Below are the code and all the weights of a small trained network. Each question names an input and a class and asks about switching units off, where a switched-off unit gives its printed mean instead of its output.

import numpy as np


def w(rows, s, z=0):
    codes = np.array(rows[::2]) - 128.0
    scale = np.full(codes.shape[1], s)
    scale[-1] = z or s
    return codes * scale


def f(y):
    return y / 2 * (1 + np.tanh(0.7978845608 * (y + 0.044715 * y**3)))


def log_softmax(a):
    a = a - a.max(-1, keepdims=True)
    return a - np.log(np.exp(a).sum(-1, keepdims=True))


def net(x, mask):
    res = np.array(x, float).reshape(1, 6) / 4 @ E
    y = f(res @ A[0][:, :-1].T + A[0][:, -1])
    res = res + np.where(mask, y, B[0][:, -1]) @ B[0][:, :-1]
    return log_softmax(res[-1] @ U[:, :-1].T + U[:, -1])


A, B = {}, {}
E = w([
[134,194,233,87,99,75],'x0',
[96,181,70,17,99,184],'x1',
[151,142,105,169,2,109],'x2',
[128,127,131,130,127,126],'x3',
[19,152,160,168,116,166],'x4',
[126,126,126,128,131,130],'x5',
],0.0052)
A[0] = w([
[115,100,66,162,143,149,95],'N1',
[150,142,98,168,14,117,113],'N2',
[114,135,127,121,114,129,255],'N3',
[27,158,152,160,133,147,106],'N4',
[139,123,143,196,153,88,123],'N5',
[248,134,106,85,146,114,114],'N6',
[107,93,37,172,142,148,113],'N7',
[159,106,174,217,158,104,86],'N8',
[99,160,84,48,113,138,97],'N9',
[112,132,149,97,234,130,116],'N10',
[114,163,97,67,113,158,98],'N11',
[124,164,210,95,105,93,114],'N12',
[38,148,155,166,111,173,99],'N13',
[135,162,178,101,126,108,64],'N14',
],0.012,0.0087)
B[0] = w([
[177,144,160,91,118,121,142],'N1',
[75,56,161,55,229,165,177],'N2',
[143,151,134,252,153,138,255],'N3',
[142,64,96,121,102,80,163],'N4',
[124,120,104,132,99,193,164],'N5',
[133,70,98,160,94,58,174],'N6',
[215,162,178,112,127,119,168],'N7',
[117,98,95,102,45,211,168],'N8',
[108,104,122,129,54,209,153],'N9',
[74,81,174,85,193,153,178],'N10',
[130,114,101,116,87,195,145],'N11',
[235,146,166,126,139,134,172],'N12',
[150,79,100,110,115,65,159],'N13',
[190,137,122,49,144,135,127],'N14',
],0.027,0.0074)
U = w([
[114,112,96,117,41,210,91],'0',
[64,69,194,60,208,129,109],'1',
[134,108,144,192,133,117,254],'2',
[236,154,195,99,109,103,72],'3',
[140,35,80,147,91,28,59],'4',
[117,121,145,193,134,131,223],'5',
[57,253,117,136,127,81,70],'6',
],0.008,0.0069)

Each question gives the input, the list of numbers given to net, and the class t.
The units are the neurons (one row each of A and B). Each row of codes is followed by its name. A weight is (code - 128) times the scale printed after its matrix; where a second scale follows, it is the last column's (A, B and U).
mask holds one flag per neuron, in row order. A switched-off neuron (its flag False) gives its mean, the last column of its row in B, instead of its output. The means were averaged over made-up inputs and are rounded, as every weight is.
A unit's drop is (log p(t) with every unit on - log p(t) with that unit switched off) / (log p(t) with every unit on - log p(t) with every unit switched off).
The circuit of an input: a set's keep is (log p(t) with only the set's units on - log p(t) with every unit switched off) / (log p(t) with every unit on - log p(t) with every unit switched off). Starting from the 12 units with the biggest drops (on a tie, the unit counted first), units are removed one at a time, each time the one whose removal leaves the highest keep (on an exact tie, the one counted first), for as long as the keep stays at least 0.8.
circuit, biggest first: the units of the circuit, biggest drop first
most important unit: the unit with the biggest drop
top k neurons: the k neurons with the biggest drops, biggest first
drop when u is switched off: that unit's drop, to one decimal
input [-3,-6,-3,-2,-6,4], class 0: top 2 neurons => (N8, N5)
input [1,-1,5,1,6,0], class 4: most important unit => N13
input [3,7,-7,7,6,-6], class 0: top 4 neurons => (N9, N11, N2, N6)
input [-5,-2,-4,4,2,0], class 3: top 3 neurons => (N7, N2, N1)
input [-7,3,-3,1,-7,3], class 3: top 2 neurons => (N7, N1)
input [-2,-4,4,-5,7,-7], class 4: top 2 neurons => (N13, N4)
input [-8,0,5,5,1,-1], class 3: top 2 neurons => (N7, N1)
input [0,6,6,-2,7,-7], class 4: top 3 neurons => (N13, N4, N10)
input [7,4,-4,2,2,2], class 3: top 2 neurons => (N12, N14)
input [7,4,7,-5,-1,4], class 1: top 2 neurons => (N2, N7)
input [7,6,6,-3,-8,-4], class 4: top 4 neurons => (N6, N7, N10, N5)
input [-6,8,-8,-5,4,-7], class 0: top 3 neurons => (N9, N11, N2)
input [2,-7,-8,-5,2,1], class 1: drop when N3 is switched off => 0.1
input [-8,1,1,2,-4,-1], class 3: circuit, biggest first => (N7)
input [0,-1,5,-3,8,-4], class 4: drop when N4 is switched off => 0.3
input [4,0,-1,-2,7,5], class 4: drop when N4 is switched off => 0.5
